Below is a small trained network, with its code and all its weights. Each question gives an input and a class and asks what happens when units are switched off, that is, made to give their printed mean instead of their output.

import numpy as np


def w(rows, s, z=0):
    codes = np.array(rows[::2]) - 128.0
    scale = np.full(codes.shape[1], s)
    scale[-1] = z or s
    return codes * scale


def f(y):
    return y / 2 * (1 + np.tanh(0.7978845608 * (y + 0.044715 * y**3)))


def log_softmax(a):
    a = a - a.max(-1, keepdims=True)
    return a - np.log(np.exp(a).sum(-1, keepdims=True))


def net(x, mask):
    res = np.array(x, float).reshape(1, 2) / 4 @ E
    y = f(res @ A[0][:, :-1].T + A[0][:, -1])
    res = res + np.where(mask, y, B[0][:, -1]) @ B[0][:, :-1]
    return log_softmax(res[-1] @ U[:, :-1].T + U[:, -1])


A, B = {}, {}
E = w([
[105,136,8],'x0',
[196,196,113],'x1',
],0.013)
A[0] = w([
[214,195,118,48],'N1',
[186,236,123,39],'N2',
[74,38,132,243],'N3',
[146,129,133,252],'N4',
[187,81,191,24],'N5',
[157,101,192,232],'N6',
[117,94,48,64],'N7',
[103,45,126,203],'N8',
[217,252,113,87],'N9',
[93,123,136,233],'N10',
[54,73,77,130],'N11',
[140,128,196,15],'N12',
[87,167,74,253],'N13',
[78,143,67,25],'N14',
[94,81,169,31],'N15',
[50,93,136,254],'N16',
[167,92,84,4],'N17',
[167,187,145,29],'N18',
[153,140,189,52],'N19',
[145,137,211,67],'N20',
[164,227,134,32],'N21',
[145,120,128,248],'N22',
[205,201,120,145],'N23',
[115,117,223,95],'N24',
[161,144,204,89],'N25',
[128,178,116,3],'N26',
[41,48,137,62],'N27',
[99,164,40,28],'N28',
[177,96,131,254],'N29',
[132,119,76,234],'N30',
[91,98,156,20],'N31',
[67,107,126,10],'N32',
[148,66,19,16],'N33',
[157,111,170,232],'N34',
[99,154,45,229],'N35',
[169,150,86,16],'N36',
[18,40,148,74],'N37',
],0.012,0.005)
B[0] = w([
[50,153,43,201],'N1',
[43,147,38,206],'N2',
[139,224,61,249],'N3',
[217,210,157,184],'N4',
[118,3,51,182],'N5',
[225,119,106,239],'N6',
[179,49,65,188],'N7',
[147,175,60,210],'N8',
[45,211,34,254],'N9',
[173,204,112,180],'N10',
[148,129,64,210],'N11',
[90,37,75,171],'N12',
[242,118,160,225],'N13',
[96,44,79,169],'N14',
[86,70,34,166],'N15',
[164,213,80,232],'N16',
[59,49,82,126],'N17',
[60,48,38,156],'N18',
[161,48,51,174],'N19',
[189,30,61,204],'N20',
[53,118,45,182],'N21',
[185,183,207,179],'N22',
[76,224,27,225],'N23',
[202,31,56,227],'N24',
[191,47,65,205],'N25',
[39,54,85,126],'N26',
[32,217,36,213],'N27',
[171,37,99,200],'N28',
[205,215,203,187],'N29',
[207,113,168,203],'N30',
[61,44,59,145],'N31',
[38,44,64,140],'N32',
[174,18,99,201],'N33',
[193,132,128,209],'N34',
[228,68,156,247],'N35',
[55,42,82,148],'N36',
[40,224,30,240],'N37',
],0.0074,0.0087)
U = w([
[16,178,1,235],'0',
[192,30,64,131],'1',
[230,232,146,234],'2',
[88,137,117,1],'3',
[8,180,208,1],'4',
[42,129,174,1],'5',
],0.0096,0.005)

Each question gives the input, the list of numbers given to net, and the class t.
The units are the neurons (one row each of A and B). Each row of codes is followed by its name. A weight is (code - 128) times the scale printed after its matrix; where a second scale follows, it is the last column's (A, B and U).
mask holds one flag per neuron, in row order. A switched-off neuron (its flag False) gives its mean, the last column of its row in B, instead of its output. The means were averaged over made-up inputs and are rounded, as every weight is.
A unit's drop is (log p(t) with every unit on - log p(t) with that unit switched off) / (log p(t) with every unit on - log p(t) with every unit switched off).
unit that matters most: the unit with the biggest drop
k most important neurons: the k neurons with the biggest drops, biggest first
drop when u is switched off: that unit's drop, to one decimal
input [-7,8], class 0: unit that matters most : N9
input [5,-4], class 1: 2 most important neurons : [N35; N9]
input [0,3], class 2: 2 most important neurons : [N37; N27]
input [-5,5], class 0: 2 most important neurons : [N9; N23]
input [-7,-7], class 0: 4 most important neurons : [N37; N27; N3; N35]
input [7,-6], class 1: 3 most important neurons : [N35; N33; N13]
input [-6,6], class 0: 2 most important neurons : [N9; N23]
input [8,-7], class 1: 2 most important neurons : [N35; N33]
input [7,6], class 1: drop when N27 is switched off : 0.3
input [-6,-8], class 0: drop when N37 is switched off : 0.2
input [5,0], class 1: drop when N4 is switched off : 0.0
input [1,3], class 2: drop when N37 is switched off : 0.1
